Here is a tiny trained network, its code and every weight. The questions are about switching its units off for an input and a class, where a switched-off unit gives its printed mean instead of its output.

import numpy as np


def w(rows, s, z=0):
    codes = np.array(rows[::2]) - 128.0
    scale = np.full(codes.shape[1], s)
    scale[-1] = z or s
    return codes * scale


def norm(h):
    return h / np.sqrt((h * h).mean(-1, keepdims=True) + 1e-5)


def f(y):
    return np.maximum(y, 0)


def log_softmax(a):
    a = a - a.max(-1, keepdims=True)
    return a - np.log(np.exp(a).sum(-1, keepdims=True))


def net(x, mask):
    res = np.array(x, float).reshape(1, 3) / 4 @ E
    u = 0
    for l in range(4):
        y = f(norm(res) @ A[l][:, :-1].T + A[l][:, -1])
        res = res + np.where(mask[u : u + 5], y, B[l][:, -1]) @ B[l][:, :-1]
        u += 5
    return log_softmax(norm(res)[-1] @ U[:, :-1].T + U[:, -1])


A, B = {}, {}
E = w([
[71,129,136,248,195,127],'x0',
[97,196,53,2,240,37],'x1',
[132,219,39,163,124,212],'x2',
],0.0065)
A[0] = w([
[40,112,108,190,206,109,96],'L0N0',
[126,189,54,92,165,214,133],'L0N1',
[88,152,99,8,217,198,44],'L0N2',
[27,145,132,143,246,110,165],'L0N3',
[114,74,137,115,180,1,7],'L0N4',
],0.0056,0.0016)
B[0] = w([
[135,112,6,201,20,141,219],'L0N0',
[90,106,80,96,230,244,255],'L0N1',
[198,170,237,101,125,64,252],'L0N2',
[164,238,57,105,163,61,255],'L0N3',
[165,23,188,160,112,254,220],'L0N4',
],0.0074,0.0035)
A[1] = w([
[111,127,90,73,85,136,4],'L1N0',
[102,62,146,129,149,66,68],'L1N1',
[172,126,139,10,85,148,229],'L1N2',
[106,154,157,124,168,83,25],'L1N3',
[128,98,142,93,109,123,91],'L1N4',
],0.012,0.002)
B[1] = w([
[168,78,15,243,61,76,146],'L1N0',
[78,27,62,14,144,187,165],'L1N1',
[48,162,99,255,172,106,254],'L1N2',
[150,203,153,26,145,59,152],'L1N3',
[202,91,51,117,108,225,162],'L1N4',
],0.0069,0.0082)
A[2] = w([
[16,143,101,168,62,27,61],'L2N0',
[146,202,73,96,157,172,205],'L2N1',
[110,86,43,117,135,171,151],'L2N2',
[254,111,223,191,204,214,248],'L2N3',
[108,138,102,143,85,72,173],'L2N4',
],0.0084,0.0017)
B[2] = w([
[163,24,34,254,114,26,165],'L2N0',
[104,109,202,134,161,157,253],'L2N1',
[171,79,146,123,160,216,231],'L2N2',
[53,199,130,35,101,132,230],'L2N3',
[166,134,101,249,123,96,157],'L2N4',
],0.0092,0.0059)
A[3] = w([
[125,136,173,135,131,253,110],'L3N0',
[98,180,95,166,202,175,54],'L3N1',
[195,132,147,105,63,142,4],'L3N2',
[126,156,150,164,2,163,73],'L3N3',
[178,223,100,59,198,66,153],'L3N4',
],0.0092,0.0018)
B[3] = w([
[93,86,185,41,138,81,254],'L3N0',
[171,13,165,159,78,156,238],'L3N1',
[118,128,70,126,188,31,138],'L3N2',
[104,156,56,129,169,2,210],'L3N3',
[62,129,129,111,51,83,221],'L3N4',
],0.0095,0.0074)
U = w([
[7,160,121,75,124,48,224],'0',
[70,36,132,52,176,230,157],'1',
[195,94,63,230,136,131,211],'2',
[77,123,155,129,139,149,120],'3',
[185,206,191,122,131,98,1],'4',
[254,176,142,93,105,139,19],'5',
],0.0099,0.0032)

Each question gives the input, the list of numbers given to net, and the class t.
The units are the neurons (one row each of A and B). Each row of codes is followed by its name. A weight is (code - 128) times the scale printed after its matrix; where a second scale follows, it is the last column's (A, B and U).
mask holds one flag per neuron, layer by layer. A switched-off neuron (its flag False) gives its mean, the last column of its row in B, instead of its output. The means were averaged over made-up inputs and are rounded, as every weight is.
A unit's drop is (log p(t) with every unit on - log p(t) with that unit switched off) / (log p(t) with every unit on - log p(t) with every unit switched off).
most important unit: the unit with the biggest drop
top k neurons: the k neurons with the biggest drops, biggest first
top k neurons in layer l: the k neurons of layer l with the biggest drops, biggest first
drop of u: that unit's drop, to one decimal
input [-4,-5,2], class 0: most important unit => L0N3
input [-7,6,-7], class 1: top 4 neurons => [L0N4, L1N1, L1N4, L0N3]
input [-6,-5,4], class 2: top 2 neurons in layer 1 => [L1N2, L1N0]
input [-8,-6,-5], class 2: top 2 neurons => [L0N4, L0N1]
input [3,-1,-4], class 1: top 3 neurons => [L1N2, L1N1, L0N4]
input [5,3,2], class 2: top 2 neurons => [L0N0, L0N3]
input [-8,3,6], class 2: top 3 neurons => [L1N2, L1N0, L0N4]
input [5,-3,0], class 2: top 3 neurons => [L0N0, L0N2, L0N4]
input [-8,3,-6], class 2: top 2 neurons => [L1N2, L0N1]
input [6,-7,4], class 0: top 2 neurons in layer 3 => [L3N3, L3N0]
input [-6,-6,-3], class 0: top 2 neurons => [L0N3, L1N4]
input [-7,3,5], class 2: top 3 neurons => [L1N2, L1N0, L0N4]
input [7,-2,7], class 1: top 4 neurons => [L1N2, L0N1, L3N0, L1N0]
input [7,-6,8], class 1: most important unit => L1N2
input [-4,3,4], class 1: top 2 neurons in layer 3 => [L3N1, L3N3]
input [4,-6,-1], class 0: top 2 neurons => [L1N2, L2N3]
input [-5,4,-5], class 1: top 2 neurons => [L0N4, L1N4]
input [-1,-8,8], class 0: drop of L2N3 => 0.2
input [1,-6,-5], class 0: drop of L3N1 => 0.3
input [0,-5,1], class 0: top neuron => [L1N2]
input [-8,3,-5], class 2: drop of L1N2 => 0.5
input [4,-8,-1], class 0: drop of L1N2 => 0.2
